Here is a tiny trained network, its code and every weight. The questions are about switching its units off for an input and a target symbol, where a switched-off unit gives its printed mean instead of its output.

import numpy as np


def w(rows, s, z=0):
    codes = np.array(rows[::2]) - 128.0
    scale = np.full(codes.shape[1], s)
    scale[-1] = z or s
    return codes * scale


def norm(h):
    return h / np.sqrt((h * h).mean(-1, keepdims=True) + 1e-5)


def f(y):
    return np.maximum(y, 0)


def softmax(a):
    e = np.exp(a - a.max(-1, keepdims=True))
    return e / e.sum(-1, keepdims=True)


def log_softmax(a):
    a = a - a.max(-1, keepdims=True)
    return a - np.log(np.exp(a).sum(-1, keepdims=True))


def net(x, mask):
    ids = ['αβγδεζθμξπτφψ'.index(c) for c in x.split()]
    T = len(ids)
    res = E[ids] + P[:T]
    u = 0
    for l in range(2):
        q, k, v = (norm(res) @ M[l].T for M in (Q, K, V))
        z = softmax(np.where(np.tri(T) > 0, q @ k.T / 3**0.5, -1e9)) @ v
        res = res + np.where(mask[u], z, O[l][:, -1]) @ O[l][:, :-1]
        u += 1
        y = f(norm(res) @ A[l][:, :-1].T + A[l][:, -1])
        res = res + np.where(mask[u : u + 12], y, B[l][:, -1]) @ B[l][:, :-1]
        u += 12
    return log_softmax(norm(res)[-1] @ U[:, :-1].T + U[:, -1])


Q, K, V, O, A, B = {}, {}, {}, {}, {}, {}
E = w([
[124,95,43,98,207,148,90,173,155],'α',
[135,155,47,81,205,152,88,163,126],'β',
[137,113,62,93,181,139,90,149,136],'γ',
[152,135,50,117,169,149,98,146,103],'δ',
[165,85,26,103,170,128,116,133,207],'ε',
[171,151,72,96,188,142,113,89,190],'ζ',
[105,119,67,172,254,212,127,116,62],'θ',
[165,60,50,197,121,202,129,128,64],'μ',
[176,76,93,142,120,91,119,80,177],'ξ',
[225,208,235,222,153,164,199,209,181],'π',
[152,200,105,173,112,76,43,102,137],'τ',
[187,117,123,108,42,60,65,146,187],'φ',
[151,140,156,174,93,131,79,111,85],'ψ',
],0.0022)
P = w([
[24,96,7,149,21,88,174,125,140],'0',
[123,125,44,62,100,177,144,39,112],'1',
[134,128,54,84,102,167,142,61,127],'2',
[165,96,68,77,136,153,100,51,98],'3',
[181,89,75,96,145,145,87,68,96],'4',
[199,80,91,110,155,134,82,77,101],'5',
[208,85,99,124,158,133,85,97,111],'6',
[218,90,109,143,163,132,89,112,124],'7',
[212,91,115,159,164,121,101,137,134],'8',
[216,96,120,174,166,119,102,160,148],'9',
[206,99,131,189,164,125,119,180,172],'10',
[214,100,134,203,159,121,122,194,177],'11',
[204,103,139,220,155,120,136,225,184],'12',
],0.0018)
Q[0] = w([
[28,129,245,112,107,119,210,151,103],'0.h1',
[102,210,236,144,101,113,230,142,175],'0.h1',
[236,211,115,243,159,246,212,255,254],'0.h1',
],0.0051)
K[0] = w([
[40,122,65,10,132,121,126,61,106],'0.h1',
[1,135,83,80,98,146,170,126,79],'0.h1',
[66,139,133,201,112,107,186,204,184],'0.h1',
],0.0059)
V[0] = w([
[144,81,150,223,1,180,142,128,7],'0.h1',
[158,252,134,147,71,111,102,129,128],'0.h1',
[197,91,162,165,88,146,192,43,217],'0.h1',
],0.0026)
O[0] = w([
[36,1,200,74,140,173,90,141,121,192],'0.h1',
[114,41,128,188,124,170,120,4,178,201],'0.h1',
[149,6,152,79,151,53,236,85,52,250],'0.h1',
],0.0027,0.0012)
A[0] = w([
[153,91,129,88,136,74,191,93,145,87],'0.n1',
[93,145,225,70,225,157,147,148,129,100],'0.n2',
[131,136,55,88,120,83,196,186,25,81],'0.n3',
[86,204,137,194,131,98,55,85,123,122],'0.n4',
[149,154,52,68,229,166,124,167,154,192],'0.n5',
[5,101,180,110,90,80,106,142,144,23],'0.n6',
[46,35,224,125,132,141,124,133,131,101],'0.n7',
[137,160,149,88,139,130,172,213,87,187],'0.n8',
[168,168,123,121,180,154,144,112,217,146],'0.n9',
[153,132,117,88,126,186,220,156,43,195],'0.n10',
[119,149,89,170,151,85,72,88,178,2],'0.n11',
[73,89,84,171,141,46,148,174,155,251],'0.n12',
],0.003,0.00091)
B[0] = w([
[76,182,164,162,119,142,55,180,84,172],'0.n1',
[181,83,108,121,19,190,166,161,61,136],'0.n2',
[85,173,191,94,173,94,191,89,69,170],'0.n3',
[169,12,136,93,200,72,180,122,174,153],'0.n4',
[100,86,169,206,26,114,162,111,65,253],'0.n5',
[149,188,25,67,174,122,198,83,143,134],'0.n6',
[177,250,167,139,95,3,56,106,136,164],'0.n7',
[154,86,124,55,105,59,102,112,137,140],'0.n8',
[84,104,129,137,161,113,105,144,23,181],'0.n9',
[146,64,125,115,200,74,134,133,229,172],'0.n10',
[160,117,114,82,81,142,160,173,108,169],'0.n11',
[190,143,179,90,171,171,99,54,47,180],'0.n12',
],0.0024,0.0033)
Q[1] = w([
[3,130,91,3,113,205,164,46,194],'1.h1',
[195,14,139,170,159,99,96,44,106],'1.h1',
[194,77,104,183,134,119,141,149,5],'1.h1',
],0.0067)
K[1] = w([
[63,116,57,73,77,72,61,41,119],'1.h1',
[213,177,253,135,103,124,93,188,191],'1.h1',
[236,104,194,168,194,130,113,168,159],'1.h1',
],0.0053)
V[1] = w([
[87,213,179,166,85,117,79,82,104],'1.h1',
[73,125,137,184,219,247,174,100,73],'1.h1',
[146,118,149,98,4,162,155,204,84],'1.h1',
],0.0039)
O[1] = w([
[143,91,172,175,255,90,59,205,147,64],'1.h1',
[198,71,103,133,70,30,97,234,42,4],'1.h1',
[190,193,119,68,151,212,98,98,68,147],'1.h1',
],0.0048,0.0015)
A[1] = w([
[157,141,67,165,191,30,101,196,119,93],'1.n1',
[157,182,44,174,145,145,88,193,111,115],'1.n2',
[168,87,97,120,122,52,88,149,106,181],'1.n3',
[177,137,183,71,222,119,72,167,114,119],'1.n4',
[104,135,87,183,156,127,177,132,102,156],'1.n5',
[105,91,173,114,203,213,124,87,132,113],'1.n6',
[5,118,71,209,41,119,150,138,202,23],'1.n7',
[4,64,202,146,198,155,37,172,212,31],'1.n8',
[114,90,145,150,61,51,177,113,142,175],'1.n9',
[62,163,139,139,197,147,142,85,218,48],'1.n10',
[147,127,79,91,55,149,74,152,108,4],'1.n11',
[131,200,121,112,245,180,53,108,174,162],'1.n12',
],0.0045,0.0018)
B[1] = w([
[125,159,129,179,92,93,147,118,164,169],'1.n1',
[151,124,118,95,156,98,77,72,125,177],'1.n2',
[119,164,163,141,121,164,136,124,154,223],'1.n3',
[99,108,95,137,181,160,118,123,148,192],'1.n4',
[132,158,144,94,115,125,125,122,155,185],'1.n5',
[152,160,159,127,99,82,111,166,173,253],'1.n6',
[146,109,69,219,186,147,107,143,206,177],'1.n7',
[124,55,199,114,51,121,35,2,50,231],'1.n8',
[99,93,132,107,183,101,150,148,127,217],'1.n9',
[129,142,135,145,106,188,134,140,72,236],'1.n10',
[106,108,119,176,132,174,143,192,131,175],'1.n11',
[79,101,142,103,110,95,156,209,153,245],'1.n12',
],0.0061,0.0035)
U = w([
[107,147,98,83,134,71,91,182,173,40],'α',
[92,89,140,65,167,35,240,91,125,118],'β',
[169,210,120,119,95,76,152,27,151,101],'γ',
[166,112,154,103,172,134,131,154,138,86],'δ',
[145,179,73,79,76,156,164,45,85,90],'ε',
[118,66,93,130,58,182,193,195,53,105],'ζ',
[176,153,70,153,160,190,35,122,66,144],'θ',
[121,90,71,214,171,135,144,108,218,250],'μ',
[80,185,173,81,82,215,178,127,212,150],'ξ',
[109,130,133,73,157,108,98,214,167,63],'π',
[159,129,107,198,102,2,130,195,85,91],'τ',
[107,77,217,128,74,115,50,84,119,199],'φ',
[133,140,114,42,169,161,109,165,112,32],'ψ',
],0.0086,0.0019)

Each question gives the input, a string of symbols that net reads in full, and the target symbol t.
The units are the heads (3 rows each of Q, K, V and O) and the neurons (one row each of A and B). Each row of codes is followed by its name. A weight is (code - 128) times the scale printed after its matrix; where a second scale follows, it is the last column's (O, A, B and U).
mask holds one flag per unit, layer by layer, with each layer's heads first. A switched-off unit (its flag False) gives its mean, the last column of its rows in O or B, instead of its output. The means were averaged over made-up inputs and are rounded, as every weight is.
A unit's drop is (log p(t) with every unit on - log p(t) with that unit switched off) / (log p(t) with every unit on - log p(t) with every unit switched off).
The circuit of an input: a set's keep is (log p(t) with only the set's units on - log p(t) with every unit switched off) / (log p(t) with every unit on - log p(t) with every unit switched off). Starting from the 12 units with the biggest drops (on a tie, the unit counted first), units are removed one at a time, each time the one whose removal leaves the highest keep (on an exact tie, the one counted first), for as long as the keep stays at least 0.8.
circuit, biggest first: the units of the circuit, biggest drop first
most important unit: the unit with the biggest drop
k most important neurons: the k neurons with the biggest drops, biggest first
k most important neurons of layer l: the k neurons of layer l with the biggest drops, biggest first
input δ ψ ξ ψ ψ δ ξ ψ ξ φ τ δ δ, target μ: 4 most important neurons : (0.n4, 0.n5, 0.n9, 0.n7)
input δ γ δ θ α δ ε δ δ ε δ θ, target τ: circuit, biggest first : (1.h1, 0.h1)
input φ φ μ δ δ τ θ φ δ ξ ξ, target β: most important unit : 0.h1
input ψ α τ μ ξ δ δ ψ δ δ τ ξ, target μ: circuit, biggest first : (1.h1, 1.n7)
input ψ ζ δ τ δ θ β δ α τ, target μ: circuit, biggest first : (1.h1, 1.n7)
input ξ β δ, target β: circuit, biggest first : (0.n3, 0.n10, 1.n9, 1.h1)
input δ ψ δ π φ ζ ξ τ τ, target θ: 2 most important neurons of layer 0 : (0.n2, 0.n7)
input δ φ ε β τ τ μ τ θ, target μ: circuit, biggest first : (1.h1, 1.n7, 0.n4)
input μ π ξ τ, target ξ: 2 most important neurons : (0.n7, 1.n12)
input δ γ τ ξ α ψ π φ ζ δ δ δ, target θ: circuit, biggest first : (1.h1, 0.n2, 1.n12)
input δ δ ξ α α π ξ ψ, target θ: circuit, biggest first : (1.h1, 0.n2, 1.n8, 1.n12)
input ξ ψ δ τ ε, target μ: 2 most important neurons of layer 0 : (0.n5, 0.n4)
input ψ ζ θ δ μ δ δ φ δ ζ γ τ γ, target μ: circuit, biggest first : (1.h1, 1.n7)
input φ ε δ ζ ζ δ ξ ε π, target ζ: 3 most important neurons : (0.n2, 1.n6, 1.n8)
input τ δ π π ε θ π δ ξ ξ, target τ: circuit, biggest first : (1.h1, 1.n8)
input τ δ μ π θ ψ τ β φ, target τ: circuit, biggest first : (1.h1, 1.n8)
input τ δ α, target μ: most important unit : 1.n7
input δ δ τ δ β ψ μ δ δ φ δ δ, target ξ: circuit, biggest first : (1.h1, 0.n5)
input τ θ ψ δ δ α π δ, target τ: circuit, biggest first : (1.h1, 1.n1)
input τ δ τ α π φ τ ζ ψ β δ μ, target τ: most important unit : 0.h1
input δ ξ τ δ δ μ, target ζ: circuit, biggest first : (1.h1, 1.n8)
input δ θ ξ μ, target β: 2 most important neurons : (0.n10, 0.n3)
input ψ δ π δ θ ψ γ τ, target π: 3 most important neurons : (0.n7, 0.n2, 1.n12)
input ψ π φ τ α μ, target π: 3 most important neurons of layer 1 : (1.n12, 1.n6, 1.n8)
input ξ δ ψ β ψ β π ψ, target ε: 2 most important neurons of layer 0 : (0.n2, 0.n8)
